Below is a small trained network, with its code and all its weights. Each question gives an input and a class and asks what happens when units are switched off, that is, made to give their printed mean instead of their output.

import numpy as np


def w(rows, s, z=0):
    codes = np.array(rows[::2]) - 128.0
    scale = np.full(codes.shape[1], s)
    scale[-1] = z or s
    return codes * scale


def f(y):
    return np.maximum(y, 0)


def log_softmax(a):
    a = a - a.max(-1, keepdims=True)
    return a - np.log(np.exp(a).sum(-1, keepdims=True))


def net(x, mask):
    res = np.array(x, float).reshape(1, 8) / 4 @ E
    y = f(res @ A[0][:, :-1].T + A[0][:, -1])
    res = res + np.where(mask, y, B[0][:, -1]) @ B[0][:, :-1]
    return log_softmax(res[-1] @ U[:, :-1].T + U[:, -1])


A, B = {}, {}
E = w([
[94,74,142],'x0',
[165,17,108],'x1',
[100,115,1],'x2',
[125,53,243],'x3',
[148,142,109],'x4',
[100,189,80],'x5',
[60,210,167],'x6',
[63,94,101],'x7',
],0.0082)
A[0] = w([
[96,205,176,206],'n1',
[108,75,90,224],'n2',
[86,138,70,172],'n3',
[106,76,128,89],'n4',
[204,105,150,120],'n5',
[124,197,168,164],'n6',
[171,112,136,88],'n7',
[223,151,2,39],'n8',
[116,170,212,190],'n9',
[60,131,156,36],'n10',
[182,100,107,93],'n11',
[80,143,169,231],'n12',
[95,45,93,252],'n13',
[198,92,165,139],'n14',
[92,128,172,170],'n15',
[127,138,20,122],'n16',
[119,186,160,145],'n17',
[250,109,166,95],'n18',
],0.014,0.0045)
B[0] = w([
[66,98,105,227],'n1',
[103,84,120,203],'n2',
[167,93,42,206],'n3',
[127,114,92,165],'n4',
[139,99,203,205],'n5',
[26,193,105,204],'n6',
[196,124,128,165],'n7',
[151,184,147,252],'n8',
[77,100,152,222],'n9',
[142,165,128,156],'n10',
[173,115,169,180],'n11',
[92,82,111,194],'n12',
[124,1,132,230],'n13',
[154,114,164,220],'n14',
[93,86,69,176],'n15',
[128,142,83,238],'n16',
[43,148,109,190],'n17',
[156,114,214,238],'n18',
],0.0079,0.011)
U = w([
[190,168,245,148],'0',
[173,126,155,103],'1',
[53,176,157,93],'2',
[158,78,89,120],'3',
[100,112,92,254],'4',
[181,205,33,100],'5',
],0.012,0.0041)

Each question gives the input, the list of numbers given to net, and the class t.
The units are the neurons (one row each of A and B). Each row of codes is followed by its name. A weight is (code - 128) times the scale printed after its matrix; where a second scale follows, it is the last column's (A, B and U).
mask holds one flag per neuron, in row order. A switched-off neuron (its flag False) gives its mean, the last column of its row in B, instead of its output. The means were averaged over made-up inputs and are rounded, as every weight is.
A unit's drop is (log p(t) with every unit on - log p(t) with that unit switched off) / (log p(t) with every unit on - log p(t) with every unit switched off).
The circuit of an input: a set's keep is (log p(t) with only the set's units on - log p(t) with every unit switched off) / (log p(t) with every unit on - log p(t) with every unit switched off). Starting from the 12 units with the biggest drops (on a tie, the unit counted first), units are removed one at a time, each time the one whose removal leaves the highest keep (on an exact tie, the one counted first), for as long as the keep stays at least 0.8.
units of the circuit, in order: the units of the circuit, biggest drop first
k most important neurons: the k neurons with the biggest drops, biggest first
drop of u: that unit's drop, to one decimal
input [5,0,3,8,-5,3,3,7], class 3: units of the circuit, in order	(n13, n6)
input [4,3,-2,-7,0,8,6,4], class 5: units of the circuit, in order	(n3, n13, n9)
input [-3,-7,8,1,-3,-1,3,-1], class 5: most important neuron	(n3)
input [-6,5,4,-7,3,-5,3,6], class 5: 2 most important neurons	(n8, n16)
input [-2,8,-3,2,7,-6,5,4], class 0: units of the circuit, in order	(n3, n1)
input [4,1,-4,6,-7,-2,-1,7], class 3: units of the circuit, in order	(n13, n6)
input [1,7,-7,4,7,7,1,2], class 0: 3 most important neurons	(n3, n1, n16)
input [0,-8,-8,4,6,-1,-8,7], class 2: drop of n11	0.2
input [-7,-4,2,1,5,-1,-2,-8], class 0: drop of n18	0.2
input [5,5,5,-5,7,-1,5,-1], class 5: drop of n18	0.1
